Here is a tiny trained network, its code and every weight. The questions are about switching its units off for an input and a target symbol, where a switched-off unit gives its printed mean instead of its output.

import numpy as np


def w(rows, s, z=0):
    codes = np.array(rows[::2]) - 128.0
    scale = np.full(codes.shape[1], s)
    scale[-1] = z or s
    return codes * scale


def softmax(a):
    e = np.exp(a - a.max(-1, keepdims=True))
    return e / e.sum(-1, keepdims=True)


def log_softmax(a):
    a = a - a.max(-1, keepdims=True)
    return a - np.log(np.exp(a).sum(-1, keepdims=True))


def net(x, mask):
    ids = ['ΘΛΠαβγδζημξτω'.index(c) for c in x.split()]
    T = len(ids)
    res = E[ids] + P[:T]
    u = 0
    for l in range(2):
        r = res
        for j in range(3):
            rows = slice(4 * j, 4 * j + 4)
            q, k, v = (r @ M[l][rows].T for M in (Q, K, V))
            z = softmax(np.where(np.tri(T) > 0, q @ k.T / 4**0.5, -1e9)) @ v
            o = O[l][rows]
            res = res + np.where(mask[u + j], z, o[:, -1]) @ o[:, :-1]
        u += 3
    return log_softmax(res[-1] @ U[:, :-1].T + U[:, -1])


Q, K, V, O = {}, {}, {}, {}
E = w([
[117,137,100],'Θ',
[93,116,114],'Λ',
[140,170,87],'Π',
[111,171,249],'α',
[139,167,87],'β',
[111,76,104],'γ',
[127,141,95],'δ',
[118,169,101],'ζ',
[80,68,122],'η',
[148,163,79],'μ',
[109,112,106],'ξ',
[130,168,97],'τ',
[63,67,137],'ω',
],0.018)
P = w([
[2,252,105],'0',
[66,135,122],'1',
[88,146,141],'2',
[99,157,157],'3',
[102,159,166],'4',
[116,161,172],'5',
[119,158,179],'6',
[119,155,185],'7',
[122,151,186],'8',
[118,139,196],'9',
[117,123,195],'10',
],0.008)
Q[0] = w([
[67,80,163],'L0H1',
[92,175,153],'L0H1',
[126,135,252],'L0H1',
[142,108,91],'L0H1',
[101,168,144],'L0H2',
[106,177,113],'L0H2',
[181,126,128],'L0H2',
[136,85,118],'L0H2',
[113,75,100],'L0H3',
[170,148,115],'L0H3',
[143,121,123],'L0H3',
[148,158,118],'L0H3',
],0.016)
K[0] = w([
[26,51,152],'L0H1',
[2,207,54],'L0H1',
[4,210,222],'L0H1',
[235,74,122],'L0H1',
[120,66,100],'L0H2',
[121,121,109],'L0H2',
[111,36,58],'L0H2',
[157,78,174],'L0H2',
[174,77,83],'L0H3',
[108,77,142],'L0H3',
[103,183,185],'L0H3',
[92,107,147],'L0H3',
],0.0087)
V[0] = w([
[61,136,119],'L0H1',
[162,111,246],'L0H1',
[167,123,130],'L0H1',
[80,132,152],'L0H1',
[137,168,99],'L0H2',
[102,103,45],'L0H2',
[146,84,112],'L0H2',
[25,196,125],'L0H2',
[214,78,145],'L0H3',
[195,151,159],'L0H3',
[151,113,119],'L0H3',
[96,112,86],'L0H3',
],0.013)
O[0] = w([
[221,92,112,190],'L0H1',
[127,255,160,107],'L0H1',
[145,164,189,91],'L0H1',
[171,129,36,176],'L0H1',
[58,200,139,140],'L0H2',
[15,26,162,139],'L0H2',
[126,29,170,91],'L0H2',
[55,186,89,251],'L0H2',
[149,152,135,31],'L0H3',
[194,186,116,81],'L0H3',
[123,135,144,102],'L0H3',
[69,95,173,148],'L0H3',
],0.0081,0.011)
Q[1] = w([
[83,102,101],'L1H1',
[158,129,111],'L1H1',
[147,126,150],'L1H1',
[249,156,98],'L1H1',
[173,137,110],'L1H2',
[145,102,70],'L1H2',
[106,142,131],'L1H2',
[95,189,144],'L1H2',
[166,154,112],'L1H3',
[202,114,188],'L1H3',
[175,110,116],'L1H3',
[68,161,116],'L1H3',
],0.017)
K[1] = w([
[113,163,123],'L1H1',
[150,110,122],'L1H1',
[73,109,150],'L1H1',
[123,5,55],'L1H1',
[97,156,127],'L1H2',
[112,78,89],'L1H2',
[109,129,134],'L1H2',
[115,105,150],'L1H2',
[150,107,171],'L1H3',
[192,131,185],'L1H3',
[125,138,217],'L1H3',
[80,127,90],'L1H3',
],0.018)
V[1] = w([
[87,110,157],'L1H1',
[121,159,189],'L1H1',
[104,171,107],'L1H1',
[183,58,86],'L1H1',
[147,164,188],'L1H2',
[104,160,64],'L1H2',
[129,170,142],'L1H2',
[168,145,129],'L1H2',
[181,234,125],'L1H3',
[122,151,149],'L1H3',
[11,221,121],'L1H3',
[54,79,126],'L1H3',
],0.012)
O[1] = w([
[248,122,27,139],'L1H1',
[138,61,88,120],'L1H1',
[93,127,97,171],'L1H1',
[132,93,255,78],'L1H1',
[138,31,57,74],'L1H2',
[114,30,191,176],'L1H2',
[200,97,125,112],'L1H2',
[63,78,95,90],'L1H2',
[87,65,103,37],'L1H3',
[60,116,139,110],'L1H3',
[134,41,207,253],'L1H3',
[156,130,111,234],'L1H3',
],0.0062,0.034)
U = w([
[7,164,254,190],'Θ',
[123,91,196,252],'Λ',
[147,57,178,36],'Π',
[136,70,151,117],'α',
[16,145,146,131],'β',
[127,86,123,132],'γ',
[111,116,137,92],'δ',
[115,99,143,53],'ζ',
[122,83,136,85],'η',
[118,100,134,90],'μ',
[113,92,142,48],'ξ',
[95,140,156,2],'τ',
[103,165,105,44],'ω',
],0.0098,0.0033)

Each question gives the input, a string of symbols that net reads in full, and the target symbol t.
The units are the heads (4 rows each of Q, K, V and O). Each row of codes is followed by its name. A weight is (code - 128) times the scale printed after its matrix; where a second scale follows, it is the last column's (O and U).
mask holds one flag per head, layer by layer. A switched-off head (its flag False) gives its mean, the last column of its rows in O, instead of its output. The means were averaged over made-up inputs and are rounded, as every weight is.
A unit's drop is (log p(t) with every unit on - log p(t) with that unit switched off) / (log p(t) with every unit on - log p(t) with every unit switched off).
The circuit of an input: a set's keep is (log p(t) with only the set's units on - log p(t) with every unit switched off) / (log p(t) with every unit on - log p(t) with every unit switched off). Starting from all 6 units, units are removed one at a time, each time the one whose removal leaves the highest keep (on an exact tie, the one counted first), for as long as the keep stays at least 0.8.
circuit, biggest first: the units of the circuit, biggest drop first
unit that matters most: the unit with the biggest drop
heads that matter: for each layer, one digit per head in row order, 1 if its drop is at least 0.15 and else 0, layers parted by /
input ω γ Θ δ ω η μ, target Θ: heads that matter -> 100 / 110
input γ μ β μ α η ω, target ω: heads that matter -> 100 / 101
input ω α τ γ γ μ β Λ γ Π ξ, target Θ: heads that matter -> 101 / 110
input δ α γ α β δ γ ζ, target Θ: heads that matter -> 111 / 100
input α μ τ μ, target β: unit that matters most -> L1H1
input γ γ μ ω ζ ω α τ ω η, target ω: circuit, biggest first -> L0H1, L1H3, L1H1
input ξ ξ γ, target Θ: circuit, biggest first -> L0H1, L1H1
input γ α τ ω γ α τ μ Θ τ τ, target Θ: heads that matter -> 111 / 110
input ω Θ ζ, target Θ: circuit, biggest first -> L1H2, L1H1, L0H1
input α γ Λ γ ω ω τ ω τ, target β: circuit, biggest first -> L1H1, L0H2, L1H3, L0H1
input τ α γ α μ Λ Π, target Θ: circuit, biggest first -> L1H1, L0H2
input ω δ δ Π α Λ μ γ δ β, target Θ: heads that matter -> 101 / 110
input γ δ γ ξ ω η α β ω, target ω: circuit, biggest first -> L0H1, L1H3, L1H1
input γ γ ξ ζ ω δ δ Θ, target Θ: circuit, biggest first -> L1H1
input Λ Π η, target Θ: circuit, biggest first -> L1H2, L0H1, L1H1
input γ ω ω γ γ γ μ ω η α, target ω: heads that matter -> 100 / 001
input γ α δ γ τ, target ω: heads that matter -> 100 / 101
input Λ μ Λ α γ α, target Λ: circuit, biggest first -> L0H3, L1H2, L1H1, L0H1
input η δ α ζ, target ω: circuit, biggest first -> L0H1, L1H3
input μ γ μ Π ξ τ, target Θ: circuit, biggest first -> L1H1
input ξ ζ ω Θ β Π, target Θ: heads that matter -> 100 / 110
input Π τ Π β, target Θ: heads that matter -> 100 / 100
input γ γ α δ γ β, target ω: heads that matter -> 100 / 111
